Here is a tiny trained network, its code and every weight. The questions are about switching its units off for an input and a class, where a switched-off unit gives its printed mean instead of its output.

import numpy as np


def w(rows, s, z=0):
    codes = np.array(rows[::2]) - 128.0
    scale = np.full(codes.shape[1], s)
    scale[-1] = z or s
    return codes * scale


def f(y):
    return y / 2 * (1 + np.tanh(0.7978845608 * (y + 0.044715 * y**3)))


def log_softmax(a):
    a = a - a.max(-1, keepdims=True)
    return a - np.log(np.exp(a).sum(-1, keepdims=True))


def net(x, mask):
    res = np.array(x, float).reshape(1, 5) / 4 @ E
    y = f(res @ A[0][:, :-1].T + A[0][:, -1])
    res = res + np.where(mask, y, B[0][:, -1]) @ B[0][:, :-1]
    return log_softmax(res[-1] @ U[:, :-1].T + U[:, -1])


A, B = {}, {}
E = w([
[231,211,23],'x0',
[133,127,126],'x1',
[242,35,108],'x2',
[126,128,128],'x3',
[211,156,253],'x4',
],0.0058)
A[0] = w([
[84,63,171,54],'neuron 0',
[68,203,143,93],'neuron 1',
[177,191,74,7],'neuron 2',
[153,88,121,158],'neuron 3',
[83,63,170,43],'neuron 4',
[119,100,101,62],'neuron 5',
[169,178,86,24],'neuron 6',
[209,172,254,2],'neuron 7',
[93,71,168,51],'neuron 8',
[174,19,121,61],'neuron 9',
[175,196,85,45],'neuron 10',
[76,82,45,37],'neuron 11',
[72,221,147,133],'neuron 12',
[162,178,101,72],'neuron 13',
[165,71,120,153],'neuron 14',
[59,202,157,105],'neuron 15',
[79,56,174,46],'neuron 16',
[175,200,86,43],'neuron 17',
[85,71,35,57],'neuron 18',
[180,46,125,188],'neuron 19',
[174,38,119,85],'neuron 20',
[82,85,46,65],'neuron 21',
[181,201,72,10],'neuron 22',
[89,177,135,106],'neuron 23',
[78,52,178,54],'neuron 24',
[110,151,138,188],'neuron 25',
[85,177,134,118],'neuron 26',
[85,95,57,45],'neuron 27',
[171,60,120,163],'neuron 28',
[103,81,168,66],'neuron 29',
],0.0092,0.0047)
B[0] = w([
[145,74,81,157],'neuron 0',
[158,188,86,185],'neuron 1',
[136,74,79,157],'neuron 2',
[128,155,104,174],'neuron 3',
[139,71,85,153],'neuron 4',
[127,132,153,107],'neuron 5',
[121,81,101,140],'neuron 6',
[248,104,253,206],'neuron 7',
[136,80,97,142],'neuron 8',
[167,194,74,185],'neuron 9',
[150,73,77,167],'neuron 10',
[195,129,191,167],'neuron 11',
[208,194,56,221],'neuron 12',
[136,88,106,144],'neuron 13',
[130,172,96,191],'neuron 14',
[157,198,75,205],'neuron 15',
[153,70,74,165],'neuron 16',
[154,74,78,168],'neuron 17',
[188,113,210,185],'neuron 18',
[149,211,73,253],'neuron 19',
[155,190,85,182],'neuron 20',
[186,126,201,175],'neuron 21',
[150,71,67,170],'neuron 22',
[142,159,108,152],'neuron 23',
[164,70,66,175],'neuron 24',
[145,139,96,185],'neuron 25',
[141,167,106,163],'neuron 26',
[165,130,196,149],'neuron 27',
[137,186,86,213],'neuron 28',
[148,90,106,135],'neuron 29',
],0.029,0.0035)
U = w([
[113,133,146,243],'0',
[120,105,126,105],'1',
[126,165,132,1],'2',
[107,134,152,235],'3',
[139,128,178,75],'4',
[36,129,177,105],'5',
[10,48,209,67],'6',
],0.013,0.016)

Each question gives the input, the list of numbers given to net, and the class t.
The units are the neurons (one row each of A and B). Each row of codes is followed by its name. A weight is (code - 128) times the scale printed after its matrix; where a second scale follows, it is the last column's (A, B and U).
mask holds one flag per neuron, in row order. A switched-off neuron (its flag False) gives its mean, the last column of its row in B, instead of its output. The means were averaged over made-up inputs and are rounded, as every weight is.
A unit's drop is (log p(t) with every unit on - log p(t) with that unit switched off) / (log p(t) with every unit on - log p(t) with every unit switched off).
The circuit of an input: a set's keep is (log p(t) with only the set's units on - log p(t) with every unit switched off) / (log p(t) with every unit on - log p(t) with every unit switched off). Starting from the 12 units with the biggest drops (on a tie, the unit counted first), units are removed one at a time, each time the one whose removal leaves the highest keep (on an exact tie, the one counted first), for as long as the keep stays at least 0.8.
circuit, biggest first: the units of the circuit, biggest drop first
top k neurons: the k neurons with the biggest drops, biggest first
drop when u is switched off: that unit's drop, to one decimal
input [8,1,5,-5,-6], class 1: circuit, biggest first	(neuron 22; neuron 2)
input [5,2,-8,-4,-8], class 2: circuit, biggest first	(neuron 12)
input [-8,1,-2,-2,-7], class 1: circuit, biggest first	(neuron 24; neuron 16)
input [-4,7,-8,-8,-6], class 2: top 2 neurons	(neuron 12; neuron 15)
input [3,4,5,5,-8], class 4: circuit, biggest first	(neuron 18; neuron 21)
input [4,5,-8,2,7], class 2: top 3 neurons	(neuron 12; neuron 15; neuron 1)
input [7,3,8,-5,3], class 2: top 2 neurons	(neuron 19; neuron 28)
input [4,-3,4,-5,-6], class 4: top 3 neurons	(neuron 18; neuron 21; neuron 11)
input [3,1,7,-5,-5], class 2: circuit, biggest first	(neuron 19; neuron 9)
input [4,3,-7,-4,0], class 2: top 3 neurons	(neuron 12; neuron 15; neuron 1)
input [3,-3,-7,4,8], class 4: top 2 neurons	(neuron 7; neuron 19)
input [-8,0,-3,-3,8], class 1: top 2 neurons	(neuron 24; neuron 16)
input [-5,5,8,3,6], class 2: top 2 neurons	(neuron 19; neuron 9)
input [-6,6,4,0,8], class 4: circuit, biggest first	(neuron 7)
input [7,5,5,3,-6], class 1: top 2 neurons	(neuron 22; neuron 2)
input [-5,0,-7,4,-6], class 2: drop when neuron 12 is switched off	0.6
input [-8,2,-8,6,-4], class 1: drop when neuron 19 is switched off	0.2
input [8,5,6,5,7], class 1: drop when neuron 10 is switched off	0.2
input [0,5,-7,-4,-6], class 2: top 2 neurons	(neuron 12; neuron 15)
input [7,-2,7,7,2], class 1: top neuron	(neuron 22)
input [-5,6,8,0,6], class 2: top 2 neurons	(neuron 19; neuron 9)
